Here is a tiny trained network, its code and every weight. The questions are about switching its units off for an input and a target symbol, where a switched-off unit gives its printed mean instead of its output.

import numpy as np


def w(rows, s, z=0):
    codes = np.array(rows[::2]) - 128.0
    scale = np.full(codes.shape[1], s)
    scale[-1] = z or s
    return codes * scale


def norm(h):
    return h / np.sqrt((h * h).mean(-1, keepdims=True) + 1e-5)


def f(y):
    return y / 2 * (1 + np.tanh(0.7978845608 * (y + 0.044715 * y**3)))


def softmax(a):
    e = np.exp(a - a.max(-1, keepdims=True))
    return e / e.sum(-1, keepdims=True)


def log_softmax(a):
    a = a - a.max(-1, keepdims=True)
    return a - np.log(np.exp(a).sum(-1, keepdims=True))


def net(x, mask):
    ids = ['αδεηλστω'.index(c) for c in x.split()]
    T = len(ids)
    res = E[ids] + P[:T]
    q, k, v = (norm(res) @ M[0].T for M in (Q, K, V))
    z = softmax(np.where(np.tri(T) > 0, q @ k.T / 4**0.5, -1e9)) @ v
    res = res + np.where(mask[0], z, O[0][:, -1]) @ O[0][:, :-1]
    y = f(norm(res) @ A[0][:, :-1].T + A[0][:, -1])
    res = res + np.where(mask[1:13], y, B[0][:, -1]) @ B[0][:, :-1]
    return log_softmax(norm(res)[-1] @ U[:, :-1].T + U[:, -1])


Q, K, V, O, A, B = {}, {}, {}, {}, {}, {}
E = w([
[92,95,108,145],'α',
[145,77,104,174],'δ',
[87,72,33,144],'ε',
[187,93,95,113],'η',
[37,106,157,1],'λ',
[53,131,135,131],'σ',
[103,59,183,140],'τ',
[141,104,200,160],'ω',
],0.0072)
P = w([
[49,217,146,87],'0',
[252,208,147,117],'1',
[44,190,138,96],'2',
[247,204,133,115],'3',
[41,176,132,98],'4',
[246,197,131,107],'5',
[11,110,141,172],'6',
],0.0032)
Q[0] = w([
[255,156,47,123],'head 1',
[192,240,156,90],'head 1',
[40,58,78,151],'head 1',
[84,203,141,114],'head 1',
],0.0062)
K[0] = w([
[159,152,29,122],'head 1',
[143,254,92,116],'head 1',
[139,51,138,93],'head 1',
[60,202,138,89],'head 1',
],0.0092)
V[0] = w([
[194,128,28,116],'head 1',
[135,23,177,144],'head 1',
[67,130,222,91],'head 1',
[88,252,150,184],'head 1',
],0.0032)
O[0] = w([
[124,200,128,115,1],'head 1',
[121,3,192,154,183],'head 1',
[165,90,76,72,247],'head 1',
[166,145,103,130,140],'head 1',
],0.0038,0.0012)
A[0] = w([
[142,202,103,73,37],'neuron 1',
[149,203,33,119,29],'neuron 2',
[70,110,152,35,47],'neuron 3',
[87,206,131,238,115],'neuron 4',
[44,100,3,109,181],'neuron 5',
[187,94,187,169,254],'neuron 6',
[222,130,50,167,188],'neuron 7',
[150,93,131,53,191],'neuron 8',
[56,137,161,194,184],'neuron 9',
[97,141,82,139,122],'neuron 10',
[189,124,90,167,204],'neuron 11',
[147,167,141,35,237],'neuron 12',
],0.006,0.0015)
B[0] = w([
[167,76,15,116,141],'neuron 1',
[138,34,117,13,162],'neuron 2',
[110,95,179,253,178],'neuron 3',
[210,112,103,218,152],'neuron 4',
[183,184,190,117,254],'neuron 5',
[144,193,45,53,196],'neuron 6',
[6,113,182,127,167],'neuron 7',
[135,152,66,201,163],'neuron 8',
[205,93,33,141,182],'neuron 9',
[203,141,227,114,146],'neuron 10',
[23,189,187,181,151],'neuron 11',
[122,67,102,241,175],'neuron 12',
],0.0033,0.0035)
U = w([
[210,146,66,237,103],'α',
[60,221,140,218,165],'δ',
[54,164,197,31,72],'ε',
[90,215,17,85,175],'η',
[54,5,165,178,250],'λ',
[165,83,1,93,5],'σ',
[227,82,183,52,78],'τ',
[204,185,231,167,189],'ω',
],0.0077,0.0016)

Each question gives the input, a string of symbols that net reads in full, and the target symbol t.
The units are the heads (4 rows each of Q, K, V and O) and the neurons (one row each of A and B). Each row of codes is followed by its name. A weight is (code - 128) times the scale printed after its matrix; where a second scale follows, it is the last column's (O, A, B and U).
mask holds one flag per unit, heads first, then neurons. A switched-off unit (its flag False) gives its mean, the last column of its rows in O or B, instead of its output. The means were averaged over made-up inputs and are rounded, as every weight is.
A unit's drop is (log p(t) with every unit on - log p(t) with that unit switched off) / (log p(t) with every unit on - log p(t) with every unit switched off).
The circuit of an input: a set's keep is (log p(t) with only the set's units on - log p(t) with every unit switched off) / (log p(t) with every unit on - log p(t) with every unit switched off). Starting from the 12 units with the biggest drops (on a tie, the unit counted first), units are removed one at a time, each time the one whose removal leaves the highest keep (on an exact tie, the one counted first), for as long as the keep stays at least 0.8.
circuit, biggest first: the units of the circuit, biggest drop first
most important unit: the unit with the biggest drop
top k neurons: the k neurons with the biggest drops, biggest first
drop of u: that unit's drop, to one decimal
input τ σ ε δ η, target λ: circuit, biggest first	(neuron 6; neuron 7; neuron 9)
input τ λ η σ η, target λ: circuit, biggest first	(neuron 6; neuron 7)
input λ ω λ λ ε σ, target σ: most important unit	head 1
input ω τ ω σ, target σ: circuit, biggest first	(head 1; neuron 2)
input ω α η ε, target ε: top 4 neurons	(neuron 7; neuron 2; neuron 5; neuron 11)
input τ η σ λ, target λ: top 3 neurons	(neuron 12; neuron 3; neuron 6)
input ω τ ε η, target η: top 2 neurons	(neuron 7; neuron 11)
input σ ω λ ω ω, target τ: top 4 neurons	(neuron 7; neuron 6; neuron 12; neuron 11)
input ω τ η ε, target ε: top 3 neurons	(neuron 7; neuron 2; neuron 5)
input η τ ε, target λ: drop of neuron 6	1.2
input ε τ λ, target λ: drop of neuron 3	0.5
input σ δ ω λ α, target ω: drop of neuron 6	-0.1
input ε σ τ τ η δ, target δ: drop of neuron 7	0.2
input τ α η η, target η: top neuron	(neuron 7)
